Here is a tiny trained network, its code and every weight. The questions are about switching its units off for an input and a target symbol, where a switched-off unit gives its printed mean instead of its output.

import numpy as np


def w(rows, s, z=0):
    codes = np.array(rows[::2]) - 128.0
    scale = np.full(codes.shape[1], s)
    scale[-1] = z or s
    return codes * scale


def f(y):
    return y / 2 * (1 + np.tanh(0.7978845608 * (y + 0.044715 * y**3)))


def softmax(a):
    e = np.exp(a - a.max(-1, keepdims=True))
    return e / e.sum(-1, keepdims=True)


def log_softmax(a):
    a = a - a.max(-1, keepdims=True)
    return a - np.log(np.exp(a).sum(-1, keepdims=True))


def net(x, mask):
    ids = ['αβγδζθλμξπστψ'.index(c) for c in x.split()]
    T = len(ids)
    res = E[ids] + P[:T]
    r = res
    for j in range(3):
        rows = slice(4 * j, 4 * j + 4)
        q, k, v = (r @ M[0][rows].T for M in (Q, K, V))
        z = softmax(np.where(np.tri(T) > 0, q @ k.T / 4**0.5, -1e9)) @ v
        o = O[0][rows]
        res = res + np.where(mask[j], z, o[:, -1]) @ o[:, :-1]
    y = f(res @ A[0][:, :-1].T + A[0][:, -1])
    res = res + np.where(mask[3:15], y, B[0][:, -1]) @ B[0][:, :-1]
    return log_softmax(res[-1] @ U[:, :-1].T + U[:, -1])


Q, K, V, O, A, B = {}, {}, {}, {}, {}, {}
E = w([
[5,152,92],'α',
[170,208,163],'β',
[124,138,124],'γ',
[154,71,211],'δ',
[109,192,111],'ζ',
[136,90,97],'θ',
[230,121,148],'λ',
[83,11,154],'μ',
[188,67,138],'ξ',
[60,179,195],'π',
[125,254,172],'σ',
[18,75,100],'τ',
[182,63,162],'ψ',
],0.0099)
P = w([
[168,26,3],'0',
[126,105,158],'1',
[126,112,176],'2',
[123,121,188],'3',
[124,126,194],'4',
[124,129,202],'5',
[122,129,203],'6',
[123,134,202],'7',
[120,140,208],'8',
[121,136,201],'9',
[130,132,181],'10',
],0.0056)
Q[0] = w([
[104,107,85],'H0',
[20,152,84],'H0',
[199,228,137],'H0',
[124,229,96],'H0',
[99,191,114],'H1',
[37,40,122],'H1',
[188,26,160],'H1',
[234,109,154],'H1',
[151,107,78],'H2',
[87,115,35],'H2',
[63,120,135],'H2',
[250,120,158],'H2',
],0.018)
K[0] = w([
[101,82,154],'H0',
[31,136,211],'H0',
[249,213,145],'H0',
[176,196,201],'H0',
[92,198,148],'H1',
[27,49,144],'H1',
[181,23,106],'H1',
[252,93,91],'H1',
[145,124,64],'H2',
[65,125,43],'H2',
[83,94,151],'H2',
[253,149,120],'H2',
],0.017)
V[0] = w([
[93,139,155],'H0',
[119,170,121],'H0',
[192,218,82],'H0',
[99,127,163],'H0',
[141,248,108],'H1',
[125,71,110],'H1',
[126,114,134],'H1',
[121,114,221],'H1',
[95,109,92],'H2',
[155,154,160],'H2',
[74,127,110],'H2',
[112,133,155],'H2',
],0.015)
O[0] = w([
[89,86,117,144],'H0',
[120,109,168,95],'H0',
[201,129,237,23],'H0',
[99,81,108,156],'H0',
[103,220,253,3],'H1',
[137,109,44,155],'H1',
[132,112,112,147],'H1',
[143,24,156,249],'H1',
[60,114,147,76],'H2',
[184,137,95,166],'H2',
[63,91,101,89],'H2',
[149,107,103,168],'H2',
],0.013,0.0033)
A[0] = w([
[107,194,81,140],'N0',
[239,215,142,167],'N1',
[76,136,140,113],'N2',
[121,9,153,123],'N3',
[20,184,65,152],'N4',
[10,170,139,125],'N5',
[146,132,114,125],'N6',
[21,249,146,2],'N7',
[137,128,30,160],'N8',
[177,157,92,37],'N9',
[146,131,112,82],'N10',
[1,4,175,186],'N11',
],0.0085,0.0042)
B[0] = w([
[138,143,156,137],'N0',
[217,126,90,190],'N1',
[110,125,58,135],'N2',
[125,46,130,202],'N3',
[167,41,125,185],'N4',
[67,166,66,154],'N5',
[116,124,121,136],'N6',
[120,3,134,158],'N7',
[85,184,168,247],'N8',
[91,145,94,139],'N9',
[123,121,109,132],'N10',
[142,217,158,219],'N11',
],0.022,0.016)
U = w([
[119,108,11,3],'α',
[191,209,155,156],'β',
[138,141,111,160],'γ',
[129,86,131,39],'δ',
[155,45,86,107],'ζ',
[115,102,117,222],'θ',
[187,147,54,140],'λ',
[104,80,213,172],'μ',
[156,111,87,85],'ξ',
[138,254,189,168],'π',
[174,85,207,107],'σ',
[104,194,110,156],'τ',
[147,111,139,177],'ψ',
],0.007,0.0058)

Each question gives the input, a string of symbols that net reads in full, and the target symbol t.
The units are the heads (4 rows each of Q, K, V and O) and the neurons (one row each of A and B). Each row of codes is followed by its name. A weight is (code - 128) times the scale printed after its matrix; where a second scale follows, it is the last column's (O, A, B and U).
mask holds one flag per unit, heads first, then neurons. A switched-off unit (its flag False) gives its mean, the last column of its rows in O or B, instead of its output. The means were averaged over made-up inputs and are rounded, as every weight is.
A unit's drop is (log p(t) with every unit on - log p(t) with that unit switched off) / (log p(t) with every unit on - log p(t) with every unit switched off).
The circuit of an input: a set's keep is (log p(t) with only the set's units on - log p(t) with every unit switched off) / (log p(t) with every unit on - log p(t) with every unit switched off). Starting from the 12 units with the biggest drops (on a tie, the unit counted first), units are removed one at a time, each time the one whose removal leaves the highest keep (on an exact tie, the one counted first), for as long as the keep stays at least 0.8.
units of the circuit, in order: the units of the circuit, biggest drop first
most important unit: the unit with the biggest drop
k most important neurons: the k neurons with the biggest drops, biggest first
heads that matter: for each layer, one digit per head in row order, 1 if its drop is at least 0.15 and else 0, layers parted by /
input ψ μ ζ σ δ ζ λ δ, target τ: 4 most important neurons -> [N8 N11 N4 N9]
input μ ζ ξ μ ζ ξ, target α: 3 most important neurons -> [N11 N9 N4]
input γ β γ β ζ, target β: 2 most important neurons -> [N3 N4]
input ζ δ ζ λ, target λ: units of the circuit, in order -> [H2 N1 N8 H0]
input ψ σ γ ξ ψ ψ, target τ: 3 most important neurons -> [N8 N11 N4]
input ζ ζ ψ ξ ζ μ δ ξ, target ζ: heads that matter -> 111
input γ ψ μ σ, target σ: heads that matter -> 110
input μ δ ψ μ θ ζ α, target α: heads that matter -> 111
input ζ π ζ, target π: most important unit -> H0
input ξ ζ ζ ζ γ γ δ, target π: units of the circuit, in order -> [H1 N8 H0 N3]
input λ β μ ψ τ λ π ζ, target π: 4 most important neurons -> [N4 N3 N7 N1]
input ζ γ μ β λ β ζ ξ, target ζ: 2 most important neurons -> [N11 N8]
input λ ξ δ λ λ δ γ β ψ, target λ: 2 most important neurons -> [N1 N11]
input λ ξ μ δ ψ σ ψ μ μ π ψ, target λ: 3 most important neurons -> [N11 N1 N8]
input ζ ψ λ ζ δ, target ζ: units of the circuit, in order -> [N11 N8 H0]
input λ ζ γ π σ μ δ, target λ: 3 most important neurons -> [N11 N1 N8]
input π ψ ψ ζ τ τ δ δ π, target π: units of the circuit, in order -> [N7 N4]
input ζ ξ δ β τ λ, target λ: most important unit -> H2
input δ ψ ζ τ β, target β: 2 most important neurons -> [N3 N1]
input ξ ξ π ζ ψ μ δ λ σ ξ ζ, target σ: units of the circuit, in order -> [N8 H1]
input ζ σ π α θ θ δ, target ζ: most important unit -> N11
input δ ζ ψ ζ δ α, target α: units of the circuit, in order -> [N5 H2 H0]
input γ α β μ μ μ γ σ μ ζ, target μ: heads that matter -> 011
input ζ α ζ ψ ζ θ β ζ ψ, target ζ: heads that matter -> 111
input ξ θ ζ β ζ μ ζ ψ, target π: units of the circuit, in order -> [N8 H1 H0 N3]
input λ τ ξ, target λ: heads that matter -> 101
input π β λ π σ, target σ: units of the circuit, in order -> [H1 N7 H0 N1]
input μ π μ γ μ ζ δ ψ, target α: most important unit -> H1
